Below is a small trained network, with its code and all its weights. Each question gives an input and a class and asks what happens when units are switched off, that is, made to give their printed mean instead of their output.

import numpy as np


def w(rows, s, z=0):
    codes = np.array(rows[::2]) - 128.0
    scale = np.full(codes.shape[1], s)
    scale[-1] = z or s
    return codes * scale


def f(y):
    return np.maximum(y, 0)


def log_softmax(a):
    a = a - a.max(-1, keepdims=True)
    return a - np.log(np.exp(a).sum(-1, keepdims=True))


def net(x, mask):
    res = np.array(x, float).reshape(1, 4) / 4 @ E
    y = f(res @ A[0][:, :-1].T + A[0][:, -1])
    res = res + np.where(mask, y, B[0][:, -1]) @ B[0][:, :-1]
    return log_softmax(res[-1] @ U[:, :-1].T + U[:, -1])


A, B = {}, {}
E = w([
[134,154,173,122,111,131,132,123,148],'x0',
[18,173,122,127,168,30,1,77,143],'x1',
[133,181,56,189,180,199,124,228,205],'x2',
[96,60,103,124,18,10,139,205,185],'x3',
],0.012)
A[0] = w([
[148,15,140,149,38,112,128,173,182,160],'n0',
[187,79,121,162,153,212,205,197,213,139],'n1',
[118,126,92,164,127,100,97,216,240,64],'n2',
[63,197,83,177,166,184,98,224,229,51],'n3',
[198,79,107,129,87,124,181,172,135,122],'n4',
[220,66,174,101,118,166,205,170,73,239],'n5',
[234,129,147,152,192,215,149,90,82,171],'n6',
[133,209,88,188,112,167,229,158,138,88],'n7',
[109,183,128,131,207,211,75,37,96,185],'n8',
[185,108,125,128,43,139,189,192,107,133],'n9',
[166,171,86,255,117,223,129,214,189,161],'n10',
[177,142,130,112,127,210,197,53,18,253],'n11',
],0.0084,0.0046)
B[0] = w([
[125,88,112,145,49,140,152,115,119,215],'n0',
[48,153,88,112,96,170,141,185,155,215],'n1',
[182,58,184,127,158,47,187,184,247,192],'n2',
[245,153,149,154,156,134,96,152,201,214],'n3',
[137,90,135,128,76,165,172,115,124,192],'n4',
[203,128,119,88,127,80,218,159,117,238],'n5',
[118,162,79,50,210,128,131,192,183,232],'n6',
[86,145,90,86,96,141,92,152,150,179],'n7',
[158,142,139,173,166,197,92,61,90,249],'n8',
[145,69,145,145,99,178,144,100,85,203],'n9',
[63,147,91,123,147,205,101,157,161,227],'n10',
[135,138,174,98,216,28,194,129,114,248],'n11',
],0.011,0.017)
U = w([
[191,121,159,115,190,61,171,157,173,161],'0',
[60,184,112,96,162,164,127,151,142,46],'1',
[188,109,136,117,67,133,169,110,54,117],'2',
[92,103,123,159,86,179,139,154,157,7],'3',
[85,134,183,145,171,128,89,24,49,252],'4',
[202,178,133,196,164,177,69,105,143,33],'5',
[2,110,136,131,57,24,75,89,140,248],'6',
],0.014,0.0036)

Each question gives the input, the list of numbers given to net, and the class t.
The units are the neurons (one row each of A and B). Each row of codes is followed by its name. A weight is (code - 128) times the scale printed after its matrix; where a second scale follows, it is the last column's (A, B and U).
mask holds one flag per neuron, in row order. A switched-off neuron (its flag False) gives its mean, the last column of its row in B, instead of its output. The means were averaged over made-up inputs and are rounded, as every weight is.
A unit's drop is (log p(t) with every unit on - log p(t) with that unit switched off) / (log p(t) with every unit on - log p(t) with every unit switched off).
The circuit of an input: a set's keep is (log p(t) with only the set's units on - log p(t) with every unit switched off) / (log p(t) with every unit on - log p(t) with every unit switched off). Starting from all 12 units, units are removed one at a time, each time the one whose removal leaves the highest keep (on an exact tie, the one counted first), for as long as the keep stays at least 0.8.
units of the circuit, in order: the units of the circuit, biggest drop first
most important unit: the unit with the biggest drop
top k neurons: the k neurons with the biggest drops, biggest first
drop of u: that unit's drop, to one decimal
input [-7,3,2,-7], class 5: units of the circuit, in order -> (n8)
input [4,2,-2,-6], class 4: units of the circuit, in order -> (n8, n3)
input [8,7,4,0], class 5: top 2 neurons -> (n11, n5)
input [-2,0,8,-7], class 1: top 4 neurons -> (n10, n6, n1, n7)
input [-6,1,-8,-6], class 4: top 4 neurons -> (n8, n2, n3, n5)
input [-8,0,-6,1], class 2: top 3 neurons -> (n6, n2, n3)
input [-2,6,0,6], class 6: top 4 neurons -> (n5, n11, n6, n3)
input [-2,-6,1,5], class 3: top 3 neurons -> (n1, n10, n11)
input [4,1,-2,1], class 6: top 3 neurons -> (n8, n5, n3)
input [3,0,1,4], class 3: top 2 neurons -> (n11, n5)
input [7,-3,-8,1], class 2: top 3 neurons -> (n2, n6, n3)
input [7,-8,7,4], class 3: drop of n0 -> 0.0
input [-3,0,3,-1], class 1: drop of n10 -> 0.1
input [2,8,3,0], class 5: drop of n11 -> 0.7
input [-5,-6,0,4], class 2: most important unit -> n5
